[ -4 -14  45  -8  -1] = K
[  5  19 -11   3 -26] = R
[-26  11 -33 -19   2] = Q
[ -4 -14 -29  -8  -8] = M
[ -4 -28 -14  -1  -8] = W
[  5  19   6   3 -26] = U
perm: [-29 -14  -8  -8  -4]
M
dup M: 
[-8]

[ -1 -10  13   5   2   3   0   4   3  12  -3   8   2   0  -5   0   4  -1
  -4  -3   2   2   0   4  12   1  -5   1  11   0   3   3  -9  10   0   2
  -1  -6   5  13  13  -2   3  -2  -5] : H
[  2 -20  -3  -1  -1   1   1  -1  -5  -1   1  -2   2   0  -3   0  -1   2
  -5   1   0  -1   1   0   0   0 -13   1   0  -2  -1  -2 -10  -2   1   0
   2 -15  -3  -1  -5  -2  -9  -5 -13] : A
[ -7   5 -33  10  -3  -4  -6   8   5 -36  33 -33  29  -5  -1  -6  13  -7
  -1  29  -4  -4  -5  17 -32  -6   0  -5 -33   8   5  17   1 -32  -3  -6
  -7   1  -1 -33 -33  28   1  27   3] : J
[ -6   2 -35  13  -2  -5  -2  13   9 -32  34 -33  35  -2   0  -3  18  -6
   1  29  -6  -2  -4  25 -35  -1   3  -3 -35  11   8  22   3 -33  -5   1
  -9   3   3 -36 -37  33   2  27   2] : V
[ -4   1  14  -7   0  -3  -4  -7  -5  17 -24  14 -26  -2 -10  -3 -10  -1
  -8 -21  -4   0  -3 -14  18  -2  -6  -3  15  -5  -5 -17   1  13  -3   0
  -3  -1   0  19  14 -23  -6 -23  -1] : S
[ -8   0 -44  15  -3  -5  -5  13  10 -40  37 -38  33  -4  -4  -3  17  -9
  -7  33  -4  -2  -4  23 -39  -5   1  -5 -37  12   9  22   3 -38  -5  -3
  -9   0   1 -42 -44  35   2  27   0] : F
[ -1 -14   2   3  -1  -1  -1   3   4   3  -2   1  -1  -1   0  -1   5   0
   0   2  -1  -1  -1   4  -2  -1 -13  -2   0   3   1   0 -11   3  -2  -1
   0  -8  -2   2   3  -1 -12   7 -14] : B
q: [ -1 -14   2   3  -1  -1  -1   3   4   3  -2   1  -1  -1   0  -1   5   0
   0   2  -1  -1  -1   4  -2  -1 -13  -2   0   3   1   0 -11   3  -2  -1
   0  -8  -2   2   3  -1 -12   7 -14]
B
q: [ -8   0 -44  15  -3  -5  -5  13  10 -40  37 -38  33  -4  -4  -3  17  -9
  -7  33  -4  -2  -4  23 -39  -5   1  -5 -37  12   9  22   3 -38  -5  -3
  -9   0   1 -42 -44  35   2  27   0]
F

[ 22 -26  20  26   9] = G
[-2 -3  2 -1  2] = C
[ 19 -23  20  22   7] = T
[ 12 -23  30  18  -6] = D
[41  7  3 41 17] = Y
[ 1 -1  0  1 -3] = E
[ 19   2 -32  10  44] = Z
[ 17 -13 -13  16  31] = X
[17  7  7  7 42] = P
[ 1 -2 -1  2 -3] = L
[ 14 -24  33  21   2] = N
dup P: 
[7]
perm: [42  7  7  7 17]
P
perm: [-3  2 -1 -2  1]
L
dup C: 
[2]
dup Y: 
[41]

[ -6 -22  -6  -1  10 -12  -8  -7  16  -8  18  -7  -2 -17 -18  10 -19  23
  -5  16 -11  10 -21   6   3  -3  18  20  27  18 -11   7  -9  -6   7  -2
  -2  18  14   8   2  -5  18   8   1  15  18 -13 -10  10   6  14] : Bula
[  3 -15  10   7  43  20   6  20  12 -19  20  20   4  -6 -13  15   0   3
  20  18 -13 -18   1  -2  -2  -8 -17  -5  21  13  16  18  -4  -4   2   4
   2 -21  14  -5 -13  -2   9   9  -2  -8  -7  -1   4  17  12  -4] : Pifu
[ 11   6   7  -5  17   0   0  17   2  -7  -5  11  27  33  18  -5  13   9
  13   7 -15  10  12   6 -21  10  19 -11  11 -19   0 -19 -22  10 -22   6
 -11 -15   1  -3  -6  12   4   6  -8   5   5  -3   6  -5  -4 -11] : bigez
[ -5 -11  11  13  19   9   0  33   5 -22   6  -5  13  -4 -22   0   7  -8
   5  18   6 -19  11  -3  10  12 -11  -5  17   6  10   6   0 -15  12   6
  -5 -19   2 -22  -7  10  -3 -11 -15  -6   7  11  17   4  27   1] : Lenot
[ -2  -9 -25  21   5  -4   3  -7  -1   3  13   5  -9  10 -12 -33 -10  -3
  -9   7  22   4   5 -21  19  19 -21  12  -1   6 -18  -2   0  12  -3   8
  -3  -5   0 -17  -2  -2  19  16  -5 -10   0  13   6  16  22  -4] : zaver
[  0  -5  -7   6   7   1  -8  -5   6  12  11 -22  -6  10   7  -3   6  18
  11 -11 -22   6 -15   2  17  -4  17   5  12  11 -11 -21   0 -11  19 -19
  -5   0 -15   4   9   4  13  13  33 -19  10  27   6  -3  10  -5] : lut
q: [  3 -15  10   7  43  20   6  20  12 -19  20  20   4  -6 -13  15   0   3
  20  18 -13 -18   1  -2  -2  -8 -17  -5  21  13  16  18  -4  -4   2   4
   2 -21  14  -5 -13  -2   9   9  -2  -8  -7  -1   4  17  12  -4]
Pifu
q: [ -5 -11  11  13  19   9   0  33   5 -22   6  -5  13  -4 -22   0   7  -8
   5  18   6 -19  11  -3  10  12 -11  -5  17   6  10   6   0 -15  12   6
  -5 -19   2 -22  -7  10  -3 -11 -15  -6   7  11  17   4  27   1]
Lenot
perm: [-22 -22 -22 -19 -19 -15 -15 -11 -11 -11  -8  -7  -6  -5  -5  -5  -5  -4
  -3  -3   0   0   0   1   2   4   5   5   6   6   6   6   6   7   7   9
  10  10  10  11  11  11  12  12  13  13  17  17  18  19  27  33]
Lenot
perm: [-11  -4  -5   6  -3   5   5  -8   6   4  12  -6  -3   1 -15 -11   6 -22
  10 -22 -19   0 -19  11 -11  19  10 -21   6  12  10 -15   7  13   9  13
  -5  18  33  27  11  -5  -7   2  17   0   0  17  -5   7   6  11]
bigez
perm: [-22  -3  33 -11  13  17   1   9  -8  10  18 -22  -6   0 -15 -11   7  12
   0 -11 -19   6   6  10 -15  11   4  11   6  12   0  -5   6  -7  -4   2
  -5  -3  19   5   6  10  -5   5   7  27 -19  17  11 -21  13  -5]
bigez

[ 12  -2 -21  -2  -3] = ritor
[-5  8  8  8  8] = zomor
[-20  25  24 -28   4] = pafo
[-55  49  10   5 -11] = Zurop
[-12 -12 -12 -18  51] = laf
[-20  25  24 -30   4] = tiz
dup laf: 
[-12]
dup zomor: 
[8]
dup ritor: 
[-2]

[-19 -10   8  -4  15  10 -19  -7   1  23  13 -24  11 -20  -2   7 -22   7
   8   2   8 -21  12   6   9  23 -19 -24 -23   8  26 -24   5  10   2 -22
   7  -2] -> Vud
[  7   9 -23  10   8   8  -8   6 -18   9   3 -10   0  -9 -16 -23   4   4
   9 -19 -18   6   0  -8   5   8   6  -4   1   6   7 -11 -24   9 -20  -9
   2 -18] -> Zali
[ 23  20 -18  16  -3  -7  12  22 -15 -17  -8  15  -9   9  -4 -17  20  -8
 -10 -13 -10  23  -9  -7  -8 -11  23  15  21  -5 -16  15 -13  -6 -10  12
  -9  -2] -> seli
[-19 -20   8  -4  15  10 -19  -7   0  23  13 -24  11 -20  -2   7 -22   7
   8   2   8 -21  12   6   9   0 -19 -24 -23  15  26 -24   5  10   2 -22
  -2  -2] -> mak
perm: [  8 -24  15  -4 -22   9  -2   5  12   0 -23   8 -22 -19   7   6  -7  23
  -2   0  13  11  -2 -20 -19 -21 -24   7   2   8   2  15  10 -20  10  26
 -24 -19]
mak
q: [-19 -20   8  -4  15  10 -19  -7   0  23  13 -24  11 -20  -2   7 -22   7
   8   2   8 -21  12   6   9   0 -19 -24 -23  15  26 -24   5  10   2 -22
  -2  -2]
mak
q: [-19 -10   8  -4  15  10 -19  -7   1  23  13 -24  11 -20  -2   7 -22   7
   8   2   8 -21  12   6   9  23 -19 -24 -23   8  26 -24   5  10   2 -22
   7  -2]
Vud
q: [  7   9 -23  10   8   8  -8   6 -18   9   3 -10   0  -9 -16 -23   4   4
   9 -19 -18   6   0  -8   5   8   6  -4   1   6   7 -11 -24   9 -20  -9
   2 -18]
Zali

[  1  -6  -2   7   9  17  -2  -3  -5  17   5  -6 -13  -2 -14  -5   2 -14
   0  10  -6  28   1  -2 -14  21  12  12  24 -14 -11  -3   8   0  -3  12
  23 -19  19   9   6 -18  12  10   4 -24 -28  -5   8] : Loni
[ -7   2  -5  -5 -12  -7  10  11   7 -23 -14  -2  16   9   7   5 -12  14
 -11  -6  -4 -35   5   2  18 -27 -13 -19 -28  17  10   2 -10  16  10 -20
 -28  34 -27   8   8  24 -11  -7   5  30  41  20   9] : zetu
[  0  -7  -1   9  13  23  -3  -5  -7  21   5  -8 -17  -3 -20  -8   2 -19
   0  12  -8  38   1  -3 -19  27  17  16  32 -19 -15  -3  10   0  -5  16
  32 -26  26  12   7 -24  17  13   6 -32 -38  -5  12] : gab
[ -5  -2  12  -6 -14  28  17  23  -2  -3  10  10  -6  -3  24  -6   9   2
  12 -13   6 -28 -19   1 -24 -14   8  20 -14  -2   9   0  -5  17 -18   0
  12  12 -14   7  21  -5   8 -11   4   5   1  -3  -2] : Neda
[-13   6  11 -14   2 -20  -8  -1  13 -38 -20   4  22   3  16  -5 -13  19
 -12 -24   9 -37   0  -4  21 -38 -12 -11 -39  25  16  10 -12  -1  -9 -17
 -25  25 -31  -7 -12  24 -11 -18   4  35  42  23   1] : Pek
[  4  17  24 -12   9 -30 -12  -4  17 -22   0  21  23   0  34   3   9  26
  10 -22  29 -24  -2   3  22 -23  -7   2 -29  27  25  16  -3 -16 -10  -2
 -16  12 -15 -25 -16  25  -8 -15  -3  35  33   6 -19] : sedi
[ 14  -2 -22  13 -24  11  26  16 -10  25  16  -3  -9   6  -6  19   8  -4
   9  25 -13   0   4  12  -3  16  -4 -11  15 -11  -6 -13   3  18  29  -2
 -10  11   6  11  22   1  -5  14  -6  -5  -2 -14  -2] : vaki
[ 41  20   8  -5  -5  -5  18 -14 -28   2 -12  -7   9 -27   9 -11  16  14
  17 -10  -5  -4   2   5  -6  10 -11 -13  -7  -7  30   5   7 -20  16 -28
  34   5   8  10  10 -35 -19  11   2  -2   7 -22 -27] : Dedo
[-10   4   1 -11  -9 -16   2  -5   9 -32 -18   1  20   6  12   1  20  18
 -12 -16   1 -40   1  -1  20 -35 -15 -18 -37  22  13  20   9   7   2 -21
 -31  32 -32  -1  -2  26 -14 -14   3  35  44  21   3] : leri
[  5  -1   5   8  15  15  -4  -5  -3  22  11   0 -11  -3  -9  -4   9 -12
   7  10   2  35   1   0 -13  26  16  19  29 -13  -8   1  12  -5  -5  19
  30 -24  26   4   2 -19  15  11   3 -25 -32  -8   4] : lim
perm: [  8   1  -6  -2   7   9  17  -2  -3  -5  17   5  -6 -13  -2 -14  -5   2
 -14   0  10  -6  28   1  -2 -14  21  12  12  24 -14 -11  -3   8   0  -3
  12  23 -19  19   9   6 -18  12  10   4 -24 -28  -5]
Loni
perm: [ 17   9   8   2  -7 -11  10   7  34 -10 -23  -7  -6 -12   5  -2  30  41
 -13  -4   9   5   2  18   7  14  16  10  11  24 -20 -35 -19  -5   2 -28
 -28 -11 -14   5  20 -27   8 -27 -12  -5  -7  10  16]
zetu
q: [  4  17  24 -12   9 -30 -12  -4  17 -22   0  21  23   0  34   3   9  26
  10 -22  29 -24  -2   3  22 -23  -7   2 -29  27  25  16  -3 -16 -10  -2
 -16  12 -15 -25 -16  25  -8 -15  -3  35  33   6 -19]
sedi
q: [ 41  20   8  -5  -5  -5  18 -14 -28   2 -12  -7   9 -27   9 -11  16  14
  17 -10  -5  -4   2   5  -6  10 -11 -13  -7  -7  30   5   7 -20  16 -28
  34   5   8  10  10 -35 -19  11   2  -2   7 -22 -27]
Dedo

[ 13   5  18  -8   4 -22  40  32  -8  34  15 -13   9  -6  10  10  26  -3
 -13  -3  13  24  20   0  23   3  18  -4  -4 -19   3 -16   6  32   4   4
 -10  18  25  20  -1  -4  -5 -25  18  15 -31  -3]  sezop
[ 12   5  14  -1  -1 -12  26  24  -4  28  17 -10  13   9  20  -6  20   7
 -21 -14   9  -3  18   4  23  -8   2  11   8 -11   4  -5   2  20  -8   4
   2  19  11  11  -3 -14 -24  -3  11   0   3  -1]  gili
[  8   8  13   1   1 -25  32   8  -8  11  18 -12   9   8  14 -15   7  -3
  -6 -14   4   2  17  10  32  -3  -2  12  -2   3  -3  -6  -4   9 -12   2
  -1  15   8  17   8 -10 -14  -7  15   3   2  -2]  Kib
[ 12   5  14  -1  -1 -12  26  24  -4  28  17 -10  13   9  20  -6  20   7
 -21 -14   9  -3  18   4  23  -8   2   8  10  -6  -6 -17   1  17   3   5
   2  15  11  20   4  -9 -14  -8  10  -6   3   1]  nak
[ 12   5  14  -1  -1 -12  26  31  -4  28   0 -10   0   9  20  -6  20   0
 -21 -14   9  -3  18   4  23  -8   2  11   8 -11   4  -5   2  20  -8   4
   2  19  11  26  -3 -14 -24  -3  11   0   3  -1]  Zoz
[ 24  -8  -5  -6 -18 -10  12  18  -4  19  13   7   2  13  16 -12  -1   6
   7 -29  11   3  13  28  31  -1   1  21  -7   1  -2 -22 -13   4   8   0
 -23   6  -7  47  16  -1   4 -15 -11  11   2   9]  Pip
perm: [-24 -21 -14 -14 -12 -11 -10  -8  -8  -6  -5  -4  -3  -3  -3  -1  -1  -1
   0   2   2   2   3   4   4   4   5   7   8   9   9  11  11  11  11  12
  13  14  17  18  19  20  20  20  23  24  26  28]
gili
q: [ 24  -8  -5  -6 -18 -10  12  18  -4  19  13   7   2  13  16 -12  -1   6
   7 -29  11   3  13  28  31  -1   1  21  -7   1  -2 -22 -13   4   8   0
 -23   6  -7  47  16  -1   4 -15 -11  11   2   9]
Pip
q: [ 12   5  14  -1  -1 -12  26  24  -4  28  17 -10  13   9  20  -6  20   7
 -21 -14   9  -3  18   4  23  -8   2  11   8 -11   4  -5   2  20  -8   4
   2  19  11  11  -3 -14 -24  -3  11   0   3  -1]
gili

[-37  19  18  24 -13   5  24]  ketib
[ 24  18 -16 -37   4  19 -13]  nenol
[-14   4 -14 -16  19 -14 -14]  ruduf
perm: [-13  19   4 -37 -16  18  24]
nenol
perm: [-37 -16 -13   4  18  19  24]
nenol
dup ketib: 
[24]
perm: [-13   5  24 -37  19  18  24]
ketib
dup ruduf: 
[-14]

[  1  -2 -36  -6 -30   9   0   7 -13 -10  -4 -11 -10  -1 -10   3  12  -1
   4   1 -13  10  32] = sen
[-11  -4 -22  -1   4   5  -2  -6  -7  -1  -2  -5   4   5   7  -2  27  -1
   0   4   2  -5   8] = mopu
[ -1   0 -30   7  12 -11  -6   1   1  -1  10 -10  32 -11 -13  -2   3 -36
   9 -13 -10   4  -4] = led
[-11   4   0   1 -13  14  -7  -5   3   4  25 -10   1  -1  -4   2  23   0
   5  -5  -6   0 -12] = mopav
[  4  -9 -40  -3  41  -8   0  -5   2   4 -17   5  -8  -5   6  -2  -9  -2
 -13   7   4  -8 -10] = sivim
[ -7  -8   1  -2  12   1   7  -4  -1  -4   5 -10  -5   5  -6   9  -8   0
  -3   0  -8  -2 -35] = Negur
[ 14   0 -11   2 -36  11   2  -3  -6   4   5   3   2   3   3   6  -4  -5
  -3  -1 -13   9  -8] = beni
[  4   2  -2  -2  -1   5  20  -2 -11  -1  20   5   6   7   1 -11  13   1
   2   8   9  28 -48] = fip
q: [ -1   0 -30   7  12 -11  -6   1   1  -1  10 -10  32 -11 -13  -2   3 -36
   9 -13 -10   4  -4]
led
perm: [ 32   1  -2 -36  -6 -30   9   0   7 -13 -10  -4 -11 -10  -1 -10   3  12
  -1   4   1 -13  10]
sen
perm: [  3   6   9  -3  -1   2  -5 -11 -36   4  11  -4   2   2   0   3   3  -6
 -13   5  14  -3  -8]
beni

[-14  -8 -17 -21  43  43 -33  43 -24 -17] -> kika
[ 18  10  13 -18  -6  22  41 -30  15   4] -> netef
[ 40  13 -23  10  17  18  -9  22  -6 -17] -> las
[-17  -6  -9  17 -23  18  10  41  13  22] -> pemol
q: [ 40  13 -23  10  17  18  -9  22  -6 -17]
las
perm: [-17  40  13 -23  10  17  18  -9  22  -6]
las
q: [-14  -8 -17 -21  43  43 -33  43 -24 -17]
kika
perm: [ 22  13  41  10  18 -23  17  -9  -6 -17]
pemol
q: [-17  -6  -9  17 -23  18  10  41  13  22]
pemol

[ 14 -24  14  32  18  14]  bep
[  2  40  26  35 -13   2]  lipe
[ 26  41   2   2  35 -13]  Kun
[ 41 -13  26  35   2   2]  fimuk
[ 40   3 -26 -28  -6  -5]  delug
[-15  26 -54 -33  49   2]  buf
perm: [  2   2  40  26  35 -13]
lipe
perm: [ 26 -13   2  35   2  40]
lipe
dup bep: 
[14]

[  0   3  11  10  16  -5 -10 -36  -2  -9   6  -4  -2  21 -10  16 -10  10
 -13   5  -4 -14   5 -11 -23 -22  -5   6   9 -12  -8  10 -11   8  -9   0
  23 -23 -12 -26  33   2  16  -2 -25]  kos
[ -7 -24   3  19 -11   4   6  15  -6  11  19   2  18 -26 -32  -5   6  15
   3 -14 -19   5   1 -16  15  17   6   1  -8  23   7  -4   7   0 -10  14
  -2   8  23  -6 -12  17  -2 -11   1]  zuk
[-14  11   7  12   6 -13   2 -22   8  -4  -5 -17  -1   6   5  13  -9   9
  -2   9   3  -9  13 -16 -10  -9  -3  -8   2 -17  -2  -4  -1   8 -13 -10
  19 -14 -13 -11  18   4  -2  -2 -16]  kome
[-22  -2  -2   5  -8   2   5 -23   3   0 -10  -4   9  21  -4  33 -11  16
  10  16 -25 -23 -13  16  23  11  10 -14   8   0 -10 -12  -2   6  -8 -12
  -5  10  -9 -11 -10  -5 -26   6 -36]  tiru
[  0   3  11  10  16  -9 -10 -36  -2  -9   6  -4  -2  21 -10  16 -10  10
 -13   5  -4 -14   5 -11 -23 -22  -5   6   9 -12  -8  10  -6   8  -9   0
  23 -23 -12 -26  33   2  16  -2 -25]  nubu
q: [ -7 -24   3  19 -11   4   6  15  -6  11  19   2  18 -26 -32  -5   6  15
   3 -14 -19   5   1 -16  15  17   6   1  -8  23   7  -4   7   0 -10  14
  -2   8  23  -6 -12  17  -2 -11   1]
zuk
perm: [  0  23 -23 -12 -26  33   2  16  -2 -25   0   3  11  10  16  -5 -10 -36
  -2  -9   6  -4  -2  21 -10  16 -10  10 -13   5  -4 -14   5 -11 -23 -22
  -5   6   9 -12  -8  10 -11   8  -9]
kos

[-23  -8   9  -5  10  -1 -12  -1  -1   3  31 -11  -1  24  31 -12] : gosif
[  2 -11   2 -21   8 -16  20  -4  17 -47  11   1   9 -14 -47 -25] : kog
[-12   3  31  -2  -1   3   9 -12  -5 -12  10 -23  31  24  -1  -1] : rav
q: [-23  -8   9  -5  10  -1 -12  -1  -1   3  31 -11  -1  24  31 -12]
gosif
q: [  2 -11   2 -21   8 -16  20  -4  17 -47  11   1   9 -14 -47 -25]
kog
perm: [-23   9  24  10   3  -8  -1  -1  -1 -11 -12 -12  -5  -1  31  31]
gosif

